Below is a small trained network, with its code and all its weights. Each question gives an input and a target symbol and asks what happens when units are switched off, that is, made to give their printed mean instead of their output.

import numpy as np


def w(rows, s, z=0):
    codes = np.array(rows[::2]) - 128.0
    scale = np.full(codes.shape[1], s)
    scale[-1] = z or s
    return codes * scale


def norm(h):
    return h / np.sqrt((h * h).mean(-1, keepdims=True) + 1e-5)


def f(y):
    return y / 2 * (1 + np.tanh(0.7978845608 * (y + 0.044715 * y**3)))


def softmax(a):
    e = np.exp(a - a.max(-1, keepdims=True))
    return e / e.sum(-1, keepdims=True)


def log_softmax(a):
    a = a - a.max(-1, keepdims=True)
    return a - np.log(np.exp(a).sum(-1, keepdims=True))


def net(x, mask):
    ids = ['ΓΨβθξπ'.index(c) for c in x.split()]
    T = len(ids)
    res = E[ids] + P[:T]
    u = 0
    for l in range(2):
        r = norm(res)
        for j in range(2):
            rows = slice(2 * j, 2 * j + 2)
            q, k, v = (r @ M[l][rows].T for M in (Q, K, V))
            z = softmax(np.where(np.tri(T) > 0, q @ k.T / 2**0.5, -1e9)) @ v
            o = O[l][rows]
            res = res + np.where(mask[u + j], z, o[:, -1]) @ o[:, :-1]
        u += 2
        y = f(norm(res) @ A[l][:, :-1].T + A[l][:, -1])
        res = res + np.where(mask[u : u + 8], y, B[l][:, -1]) @ B[l][:, :-1]
        u += 8
    return log_softmax(norm(res)[-1] @ U[:, :-1].T + U[:, -1])


Q, K, V, O, A, B = {}, {}, {}, {}, {}, {}
E = w([
[176,142,103,182,44,146,175,174,46,139],'Γ',
[198,75,78,227,245,254,54,127,76,223],'Ψ',
[198,73,165,82,21,132,156,183,44,176],'β',
[148,166,113,112,178,101,184,203,98,110],'θ',
[65,198,106,100,117,236,192,218,143,210],'ξ',
[150,99,145,27,84,134,165,211,101,197],'π',
],0.0085)
P = w([
[57,102,148,122,146,170,193,97,214,72],'0',
[102,158,114,111,192,50,157,160,78,132],'1',
[203,170,137,114,193,104,152,134,69,124],'2',
[63,92,181,177,98,23,158,188,197,104],'3',
[219,148,149,121,147,130,202,118,201,112],'4',
[101,132,133,159,163,61,66,200,94,155],'5',
[254,115,130,96,172,109,172,129,113,149],'6',
[94,116,161,180,120,43,136,220,159,155],'7',
],0.0087)
Q[0] = w([
[254,129,55,69,195,191,235,25,132,168],'L0H1',
[130,78,45,108,221,185,55,100,9,163],'L0H1',
[185,148,150,121,132,125,185,190,96,161],'L0H2',
[81,172,203,174,150,116,98,165,69,152],'L0H2',
],0.0073)
K[0] = w([
[255,179,115,60,138,226,190,54,145,103],'L0H1',
[89,45,148,118,82,152,229,47,233,34],'L0H1',
[156,55,81,190,177,169,97,68,185,170],'L0H2',
[76,107,129,134,114,126,38,157,151,143],'L0H2',
],0.0071)
V[0] = w([
[104,154,87,76,244,78,121,197,182,54],'L0H1',
[124,62,91,41,177,67,99,153,155,162],'L0H1',
[64,118,174,95,134,223,94,47,135,2],'L0H2',
[68,99,100,56,67,199,203,197,137,122],'L0H2',
],0.0063)
O[0] = w([
[206,151,108,161,59,124,109,101,123,221,218],'L0H1',
[106,119,2,63,128,206,180,77,54,105,158],'L0H1',
[87,153,74,155,215,87,30,110,167,162,52],'L0H2',
[197,157,103,85,114,120,103,141,109,59,254],'L0H2',
],0.0094,0.0065)
A[0] = w([
[80,111,208,118,103,128,175,121,117,206,128],'L0N1',
[162,94,169,73,37,127,154,71,120,147,149],'L0N2',
[110,71,80,106,37,86,163,141,142,128,132],'L0N3',
[31,148,253,120,105,48,167,128,209,20,96],'L0N4',
[153,89,137,158,40,109,200,205,96,116,180],'L0N5',
[39,192,47,144,188,180,12,74,197,39,155],'L0N6',
[159,174,60,56,59,152,157,53,77,49,2],'L0N7',
[51,55,233,166,176,153,185,113,101,110,95],'L0N8',
],0.0063,0.0042)
B[0] = w([
[208,83,87,225,136,79,158,95,115,123,147],'L0N1',
[79,218,85,222,184,68,76,126,112,122,187],'L0N2',
[176,158,144,132,229,143,171,133,137,133,164],'L0N3',
[160,95,166,80,99,124,153,111,31,190,142],'L0N4',
[172,163,108,32,200,195,86,159,151,122,249],'L0N5',
[95,203,163,97,3,109,90,76,105,175,135],'L0N6',
[200,195,139,120,76,133,120,28,84,18,175],'L0N7',
[195,196,121,239,129,187,131,39,164,221,135],'L0N8',
],0.0068,0.011)
Q[1] = w([
[104,204,160,42,88,109,124,94,107,34],'L1H1',
[105,142,65,135,254,181,198,136,103,153],'L1H1',
[172,222,72,87,160,109,86,220,111,155],'L1H2',
[83,73,129,157,130,111,74,60,185,96],'L1H2',
],0.0086)
K[1] = w([
[173,34,134,135,229,166,207,213,47,144],'L1H1',
[76,34,180,156,3,164,22,35,137,120],'L1H1',
[71,80,104,215,194,244,129,147,124,147],'L1H2',
[131,219,140,74,57,41,150,217,101,87],'L1H2',
],0.0064)
V[1] = w([
[28,150,75,189,44,60,182,147,254,173],'L1H1',
[64,152,130,41,75,189,98,143,149,119],'L1H1',
[45,200,129,94,138,227,106,99,128,174],'L1H2',
[202,95,9,87,182,179,149,178,49,158],'L1H2',
],0.0064)
O[1] = w([
[178,159,90,71,105,148,175,152,40,79,8],'L1H1',
[68,91,84,105,161,193,154,128,92,75,148],'L1H1',
[185,94,99,159,154,60,141,135,254,73,125],'L1H2',
[82,29,104,136,49,94,161,60,94,108,236],'L1H2',
],0.0087,0.011)
A[1] = w([
[179,92,167,174,113,83,95,229,196,124,144],'L1N1',
[95,95,234,142,214,166,114,211,158,255,148],'L1N2',
[66,48,119,243,162,121,139,114,207,165,66],'L1N3',
[193,75,183,67,109,113,150,208,133,131,180],'L1N4',
[14,36,195,118,93,96,155,77,150,89,132],'L1N5',
[116,157,125,95,180,119,203,123,91,40,150],'L1N6',
[202,159,68,214,72,106,145,89,109,239,66],'L1N7',
[155,227,108,153,200,57,26,219,255,40,2],'L1N8',
],0.007,0.0046)
B[1] = w([
[134,160,99,3,172,155,157,164,52,71,163],'L1N1',
[146,212,202,31,210,165,135,68,2,129,172],'L1N2',
[104,35,62,159,210,148,81,149,193,138,154],'L1N3',
[86,183,102,162,140,103,80,195,191,139,196],'L1N4',
[90,11,212,222,84,74,158,119,194,140,161],'L1N5',
[97,63,140,130,184,91,107,53,145,148,173],'L1N6',
[110,106,171,158,100,144,113,119,122,251,254],'L1N7',
[241,140,59,114,115,12,201,203,179,63,175],'L1N8',
],0.0076,0.0077)
U = w([
[83,221,201,104,192,168,127,139,95,97,140],'Γ',
[125,141,71,155,255,192,79,118,158,136,5],'Ψ',
[71,79,145,199,130,107,96,155,176,67,178],'β',
[155,169,133,147,72,149,122,127,132,185,119],'θ',
[202,156,61,167,144,162,76,245,176,50,197],'ξ',
[134,127,80,115,112,189,150,66,48,26,110],'π',
],0.0067,0.0026)

Each question gives the input, a string of symbols that net reads in full, and the target symbol t.
The units are the heads (2 rows each of Q, K, V and O) and the neurons (one row each of A and B). Each row of codes is followed by its name. A weight is (code - 128) times the scale printed after its matrix; where a second scale follows, it is the last column's (O, A, B and U).
mask holds one flag per unit, layer by layer, with each layer's heads first. A switched-off unit (its flag False) gives its mean, the last column of its rows in O or B, instead of its output. The means were averaged over made-up inputs and are rounded, as every weight is.
A unit's drop is (log p(t) with every unit on - log p(t) with that unit switched off) / (log p(t) with every unit on - log p(t) with every unit switched off).
The circuit of an input: a set's keep is (log p(t) with only the set's units on - log p(t) with every unit switched off) / (log p(t) with every unit on - log p(t) with every unit switched off). Starting from the 12 units with the biggest drops (on a tie, the unit counted first), units are removed one at a time, each time the one whose removal leaves the highest keep (on an exact tie, the one counted first), for as long as the keep stays at least 0.8.
circuit, biggest first: the units of the circuit, biggest drop first
most important unit: the unit with the biggest drop
top k neurons: the k neurons with the biggest drops, biggest first
k most important neurons of layer l: the k neurons of layer l with the biggest drops, biggest first
heads that matter: for each layer, one digit per head in row order, 1 if its drop is at least 0.15 and else 0, layers parted by /
input Γ Ψ θ Γ β, target Γ: 2 most important neurons of layer 0 : [L0N4 L0N5]
input π Ψ θ θ Γ θ, target β: most important unit : L1H2
input Γ θ ξ, target Γ: top 2 neurons : [L1N2 L0N4]
input ξ θ β θ π, target β: circuit, biggest first : [L0H1 L1H1 L1N5]
input Γ π π ξ Ψ θ π, target Γ: heads that matter : 10 / 01
input Γ β θ, target Γ: circuit, biggest first : [L0H1 L1H2 L1N2]
input ξ β π Ψ θ θ, target π: heads that matter : 01 / 10
input β π π ξ θ ξ, target ξ: heads that matter : 01 / 00
input π ξ π, target π: heads that matter : 10 / 00
input β ξ β ξ Ψ Γ θ, target Ψ: top 2 neurons : [L1N3 L0N5]
input π θ ξ π Γ ξ π, target Γ: heads that matter : 11 / 10
input ξ ξ Ψ, target π: heads that matter : 11 / 10
input θ θ θ π β Ψ, target θ: circuit, biggest first : [L0H1 L0H2]
input π ξ θ β π β π π, target β: heads that matter : 10 / 10
input π θ β π β θ Γ, target β: circuit, biggest first : [L0H1 L1H1]
input Ψ β θ Γ, target ξ: heads that matter : 00 / 01
input β θ β θ β, target β: circuit, biggest first : [L0H1 L1H1]
input θ θ θ β θ ξ, target β: circuit, biggest first : [L1H2 L0H1]
input π θ ξ Γ π Γ θ ξ, target Γ: circuit, biggest first : [L0H1 L1N2]
input θ β θ Γ β β, target Γ: heads that matter : 10 / 00
input Γ θ ξ ξ θ β, target ξ: heads that matter : 01 / 00
input ξ π β θ θ π θ Ψ, target π: most important unit : L0H2
input θ ξ ξ β π π Γ β, target π: circuit, biggest first : [L0H1]
input Γ π θ ξ θ, target θ: circuit, biggest first : [L0H1 L1N7]
input π Ψ ξ ξ π Γ ξ, target β: heads that matter : 00 / 01
